Below is a small trained network, with its code and all its weights. Each question gives an input and a target symbol and asks what happens when units are switched off, that is, made to give their printed mean instead of their output.

import numpy as np


def w(rows, s, z=0):
    codes = np.array(rows[::2]) - 128.0
    scale = np.full(codes.shape[1], s)
    scale[-1] = z or s
    return codes * scale


def norm(h):
    return h / np.sqrt((h * h).mean(-1, keepdims=True) + 1e-5)


def f(y):
    return y / 2 * (1 + np.tanh(0.7978845608 * (y + 0.044715 * y**3)))


def softmax(a):
    e = np.exp(a - a.max(-1, keepdims=True))
    return e / e.sum(-1, keepdims=True)


def log_softmax(a):
    a = a - a.max(-1, keepdims=True)
    return a - np.log(np.exp(a).sum(-1, keepdims=True))


def net(x, mask):
    ids = ['ΓΠζησψω'.index(c) for c in x.split()]
    T = len(ids)
    res = E[ids] + P[:T]
    u = 0
    for l in range(2):
        q, k, v = (norm(res) @ M[l].T for M in (Q, K, V))
        z = softmax(np.where(np.tri(T) > 0, q @ k.T / 2**0.5, -1e9)) @ v
        res = res + np.where(mask[u], z, O[l][:, -1]) @ O[l][:, :-1]
        u += 1
        y = f(norm(res) @ A[l][:, :-1].T + A[l][:, -1])
        res = res + np.where(mask[u : u + 8], y, B[l][:, -1]) @ B[l][:, :-1]
        u += 8
    return log_softmax(norm(res)[-1] @ U[:, :-1].T + U[:, -1])


Q, K, V, O, A, B = {}, {}, {}, {}, {}, {}
E = w([
[179,77,117,97,122,109,71,142,136,107],'Γ',
[88,147,115,46,155,94,63,116,183,143],'Π',
[156,95,173,139,74,189,132,33,14,164],'ζ',
[29,145,127,173,55,91,86,132,69,175],'η',
[120,98,128,69,54,106,198,108,91,88],'σ',
[148,120,189,146,77,145,219,95,164,88],'ψ',
[140,105,218,79,214,144,141,191,104,250],'ω',
],0.018)
P = w([
[168,250,183,98,152,115,104,62,128,126],'0',
[206,115,87,194,155,22,143,79,146,160],'1',
[106,183,197,115,190,137,89,81,106,93],'2',
[132,48,14,90,111,170,169,108,175,162],'3',
[93,224,126,114,211,103,127,78,77,76],'4',
[150,64,175,147,87,13,119,101,159,178],'5',
[115,234,82,141,194,107,86,143,40,94],'6',
[60,4,99,102,69,195,120,167,169,136],'7',
[82,199,122,88,198,141,114,165,41,71],'8',
[210,74,185,134,33,77,96,184,133,185],'9',
],0.014)
Q[0] = w([
[42,48,163,127,70,205,102,193,128,207],'0.h0',
[116,101,6,130,123,253,152,123,197,181],'0.h0',
],0.043)
K[0] = w([
[110,32,166,115,40,105,127,115,187,204],'0.h0',
[189,160,147,151,149,3,135,76,135,158],'0.h0',
],0.052)
V[0] = w([
[144,150,139,192,50,178,190,107,139,54],'0.h0',
[101,139,150,147,170,193,161,77,87,249],'0.h0',
],0.02)
O[0] = w([
[2,58,97,112,185,179,154,104,123,85,15],'0.h0',
[140,127,100,77,57,253,77,203,140,163,255],'0.h0',
],0.011,0.0074)
A[0] = w([
[179,195,78,80,160,117,133,126,66,53,143],'0.n0',
[71,251,131,70,129,123,65,117,157,62,127],'0.n1',
[192,45,113,156,85,87,136,131,157,163,71],'0.n2',
[160,32,108,199,128,42,152,111,172,181,2],'0.n3',
[82,46,135,118,136,99,125,106,150,128,97],'0.n4',
[99,237,141,138,197,173,129,171,34,132,116],'0.n5',
[141,30,74,151,66,109,160,118,137,187,19],'0.n6',
[123,181,154,192,193,204,103,137,167,13,44],'0.n7',
],0.022,0.0076)
B[0] = w([
[176,150,147,93,137,109,122,216,71,65,201],'0.n0',
[57,63,195,144,48,36,206,110,163,122,230],'0.n1',
[119,83,155,188,127,39,131,23,86,165,254],'0.n2',
[96,236,92,84,79,167,195,8,146,219,217],'0.n3',
[173,180,128,185,119,162,244,204,118,108,249],'0.n4',
[63,144,192,92,118,160,152,124,68,214,250],'0.n5',
[83,121,140,100,162,112,105,210,255,188,212],'0.n6',
[65,131,200,221,101,186,117,119,220,99,145],'0.n7',
],0.018,0.0085)
Q[1] = w([
[39,161,84,200,39,114,100,57,88,216],'1.h0',
[136,202,161,84,235,165,103,154,131,252],'1.h0',
],0.031)
K[1] = w([
[54,54,221,135,134,77,76,91,141,216],'1.h0',
[172,139,159,101,2,156,55,136,112,117],'1.h0',
],0.037)
V[1] = w([
[113,251,80,236,66,150,79,145,150,115],'1.h0',
[71,155,74,121,170,81,102,236,24,119],'1.h0',
],0.025)
O[1] = w([
[62,122,135,159,69,81,145,109,123,99,75],'1.h0',
[92,84,123,116,88,124,158,127,108,251,8],'1.h0',
],0.015,0.012)
A[1] = w([
[64,116,69,84,181,128,128,28,120,109,2],'1.n0',
[165,68,66,155,131,135,150,250,153,135,103],'1.n1',
[172,121,72,196,106,120,169,182,196,158,91],'1.n2',
[130,167,112,136,130,124,87,198,22,66,93],'1.n3',
[102,95,159,123,134,174,158,99,45,90,132],'1.n4',
[96,75,177,135,235,4,88,174,216,152,94],'1.n5',
[106,172,139,80,147,141,159,217,140,141,83],'1.n6',
[118,88,76,117,114,125,88,181,171,130,80],'1.n7',
],0.035,0.0073)
B[1] = w([
[21,54,98,126,98,153,97,221,81,162,136],'1.n0',
[107,119,170,168,68,71,108,99,84,91,182],'1.n1',
[179,85,108,54,156,164,118,138,118,186,203],'1.n2',
[76,126,43,82,145,73,97,134,109,119,182],'1.n3',
[138,130,72,120,106,117,44,126,101,154,206],'1.n4',
[73,49,123,130,160,3,129,139,195,150,251],'1.n5',
[144,115,114,158,175,125,204,114,162,81,237],'1.n6',
[112,163,134,144,99,202,126,137,175,47,169],'1.n7',
],0.037,0.022)
U = w([
[181,12,88,167,94,113,172,107,16,116,3],'Γ',
[163,199,152,141,133,110,111,4,126,155,114],'Π',
[1,155,166,60,45,155,169,162,56,198,127],'ζ',
[97,40,173,120,181,91,84,140,211,170,120],'η',
[143,150,104,77,198,190,233,187,144,182,145],'σ',
[184,87,130,41,93,188,17,161,117,171,171],'ψ',
[77,140,203,141,127,215,98,173,115,48,223],'ω',
],0.0083,0.0065)

Each question gives the input, a string of symbols that net reads in full, and the target symbol t.
The units are the heads (2 rows each of Q, K, V and O) and the neurons (one row each of A and B). Each row of codes is followed by its name. A weight is (code - 128) times the scale printed after its matrix; where a second scale follows, it is the last column's (O, A, B and U).
mask holds one flag per unit, layer by layer, with each layer's heads first. A switched-off unit (its flag False) gives its mean, the last column of its rows in O or B, instead of its output. The means were averaged over made-up inputs and are rounded, as every weight is.
A unit's drop is (log p(t) with every unit on - log p(t) with that unit switched off) / (log p(t) with every unit on - log p(t) with every unit switched off).
The circuit of an input: a set's keep is (log p(t) with only the set's units on - log p(t) with every unit switched off) / (log p(t) with every unit on - log p(t) with every unit switched off). Starting from the 12 units with the biggest drops (on a tie, the unit counted first), units are removed one at a time, each time the one whose removal leaves the highest keep (on an exact tie, the one counted first), for as long as the keep stays at least 0.8.
circuit, biggest first: the units of the circuit, biggest drop first
most important unit: the unit with the biggest drop
k most important neurons: the k neurons with the biggest drops, biggest first
top k neurons in layer l: the k neurons of layer l with the biggest drops, biggest first
input η η η, target ζ: top 3 neurons in layer 0 => 0.n6; 0.n1; 0.n2
input η Π ψ ψ, target Π: circuit, biggest first => 0.h0; 1.n5
input Γ σ ζ η η σ η ω, target σ: 2 most important neurons => 0.n4; 0.n3
input σ σ η Π η σ, target Π: circuit, biggest first => 0.h0; 0.n3; 1.n5
input ψ η ψ σ η ω ω ω η, target σ: most important unit => 0.n2
input η η ψ, target ω: circuit, biggest first => 0.n7; 1.n5
input σ ω η σ ω Γ η ω, target ζ: circuit, biggest first => 0.h0; 0.n3; 1.n0; 1.n5
input η ω η ζ ψ ψ η σ η, target Γ: 2 most important neurons => 1.n4; 0.n6
input σ ω η η σ Γ σ ζ, target ζ: 3 most important neurons => 0.n3; 1.n0; 1.n5
input σ Γ σ ω Γ σ Γ ω Γ ω, target ψ: circuit, biggest first => 0.h0; 1.n5
input ω ψ η Γ, target Γ: 3 most important neurons => 1.n1; 0.n4; 1.n2
input Π ψ Γ ω η ω η η σ, target Γ: 2 most important neurons => 1.n6; 0.n3
input Π σ ψ ψ Γ η ζ, target ψ: 4 most important neurons => 1.n4; 0.n6; 1.n5; 0.n4
input σ η ψ σ η Γ, target σ: most important unit => 0.h0
input ω Γ Π Γ ζ Π, target ζ: 3 most important neurons => 0.n3; 1.n0; 1.n5
input ω ω ζ η ζ Π σ ω, target Π: 2 most important neurons => 0.n3; 1.n5
input η σ σ ψ η ψ ω σ, target Γ: 2 most important neurons => 1.n1; 0.n4
input η ω η η ω Π η ω ζ ψ, target ψ: top 2 neurons in layer 1 => 1.n5; 1.n6
input ψ ψ ω ψ Π ζ, target Γ: 2 most important neurons => 0.n4; 1.n1
input ζ σ ω, target σ: most important unit => 1.n5
input ω ω ω ζ η ψ σ ψ, target Γ: top 2 neurons in layer 0 => 0.n4; 0.n3
input η ψ ω ψ η, target ω: top 2 neurons in layer 1 => 1.n5; 1.n2
input ω ζ η Γ Π Γ η η, target ζ: 2 most important neurons => 0.n3; 1.n0
input η ζ ζ ζ η, target ψ: top 2 neurons in layer 1 => 1.n4; 1.n5
input η σ η Γ ψ ψ ω ψ η ψ, target Γ: 4 most important neurons => 0.n4; 1.n1; 1.n5; 1.n2
input η Π ω σ Π η, target σ: 2 most important neurons => 0.n4; 0.n3
input ω σ ω η ω η η ψ ω ω, target Γ: top neuron in layer 1 => 1.n1
input ζ η Π Π ω Γ, target Π: 2 most important neurons => 0.n3; 1.n5
input σ ψ ζ Π Π Γ, target Π: top 2 neurons in layer 0 => 0.n3; 0.n2
